Below are the code and all the weights of a small trained network. Each question names an input and a class and asks about switching units off, where a switched-off unit gives its printed mean instead of its output.

import numpy as np


def w(rows, s, z=0):
    codes = np.array(rows[::2]) - 128.0
    scale = np.full(codes.shape[1], s)
    scale[-1] = z or s
    return codes * scale


def f(y):
    return np.maximum(y, 0)


def log_softmax(a):
    a = a - a.max(-1, keepdims=True)
    return a - np.log(np.exp(a).sum(-1, keepdims=True))


def net(x, mask):
    res = np.array(x, float).reshape(1, 6) / 4 @ E
    y = f(res @ A[0][:, :-1].T + A[0][:, -1])
    res = res + np.where(mask, y, B[0][:, -1]) @ B[0][:, :-1]
    return log_softmax(res[-1] @ U[:, :-1].T + U[:, -1])


A, B = {}, {}
E = w([
[118,142,141,117,145,94,181,102,155],'x0',
[126,188,150,124,74,168,126,188,141],'x1',
[131,137,135,160,90,160,179,131,143],'x2',
[73,200,200,129,205,203,174,143,108],'x3',
[107,115,195,146,93,56,132,102,75],'x4',
[9,108,163,120,100,107,80,68,110],'x5',
],0.011)
A[0] = w([
[136,151,173,141,88,153,193,78,154,59],'N0',
[99,154,92,137,162,249,130,142,136,160],'N1',
[212,101,56,139,255,110,184,53,92,144],'N2',
[140,100,89,141,66,97,59,55,47,104],'N3',
[102,146,198,171,100,105,236,169,133,194],'N4',
[113,69,199,98,121,187,128,183,136,2],'N5',
[239,108,94,197,127,142,101,159,66,82],'N6',
[250,116,59,105,145,94,154,96,109,84],'N7',
[104,143,228,243,166,157,241,142,52,126],'N8',
],0.0089,0.0031)
B[0] = w([
[135,170,194,48,248,128,153,131,102,172],'N0',
[105,202,140,77,107,188,162,181,168,235],'N1',
[88,5,59,77,58,129,142,206,231,241],'N2',
[124,115,126,2,116,105,142,122,172,253],'N3',
[161,105,151,121,201,124,95,98,47,221],'N4',
[145,181,144,99,123,184,134,160,167,153],'N5',
[204,106,46,201,69,241,254,206,238,217],'N6',
[194,149,33,194,55,201,177,209,218,230],'N7',
[58,228,201,28,178,104,75,66,26,254],'N8',
],0.0081,0.0092)
U = w([
[208,164,73,216,113,219,249,208,157,1],'0',
[117,210,229,159,236,159,78,136,2,83],'1',
[42,42,112,89,42,6,85,34,143,242],'2',
],0.007,0.0053)

Each question gives the input, the list of numbers given to net, and the class t.
The units are the neurons (one row each of A and B). Each row of codes is followed by its name. A weight is (code - 128) times the scale printed after its matrix; where a second scale follows, it is the last column's (A, B and U).
mask holds one flag per neuron, in row order. A switched-off neuron (its flag False) gives its mean, the last column of its row in B, instead of its output. The means were averaged over made-up inputs and are rounded, as every weight is.
A unit's drop is (log p(t) with every unit on - log p(t) with that unit switched off) / (log p(t) with every unit on - log p(t) with every unit switched off).
The circuit of an input: a set's keep is (log p(t) with only the set's units on - log p(t) with every unit switched off) / (log p(t) with every unit on - log p(t) with every unit switched off). Starting from all 9 units, units are removed one at a time, each time the one whose removal leaves the highest keep (on an exact tie, the one counted first), for as long as the keep stays at least 0.8.
circuit, biggest first: the units of the circuit, biggest drop first
k most important neurons: the k neurons with the biggest drops, biggest first
drop of u: that unit's drop, to one decimal
input [3,-1,-7,-4,8,-4], class 0: circuit, biggest first => (N7)
input [-2,7,-1,-1,7,3], class 1: 2 most important neurons => (N2 N4)
input [-2,7,-7,6,-4,1], class 1: 2 most important neurons => (N6 N7)
input [-7,2,0,3,-2,5], class 1: 2 most important neurons => (N6 N7)
input [-2,2,-5,-6,1,0], class 0: 2 most important neurons => (N8 N6)
input [-6,0,5,-8,6,0], class 0: 2 most important neurons => (N6 N8)
input [-3,5,5,-1,2,3], class 1: drop of N2 => 0.3
input [3,0,6,5,-2,-3], class 1: drop of N0 => 0.0
input [-4,-3,4,5,2,-5], class 1: drop of N8 => 0.9
input [-6,-4,-7,-8,8,-8], class 0: drop of N2 => 0.0
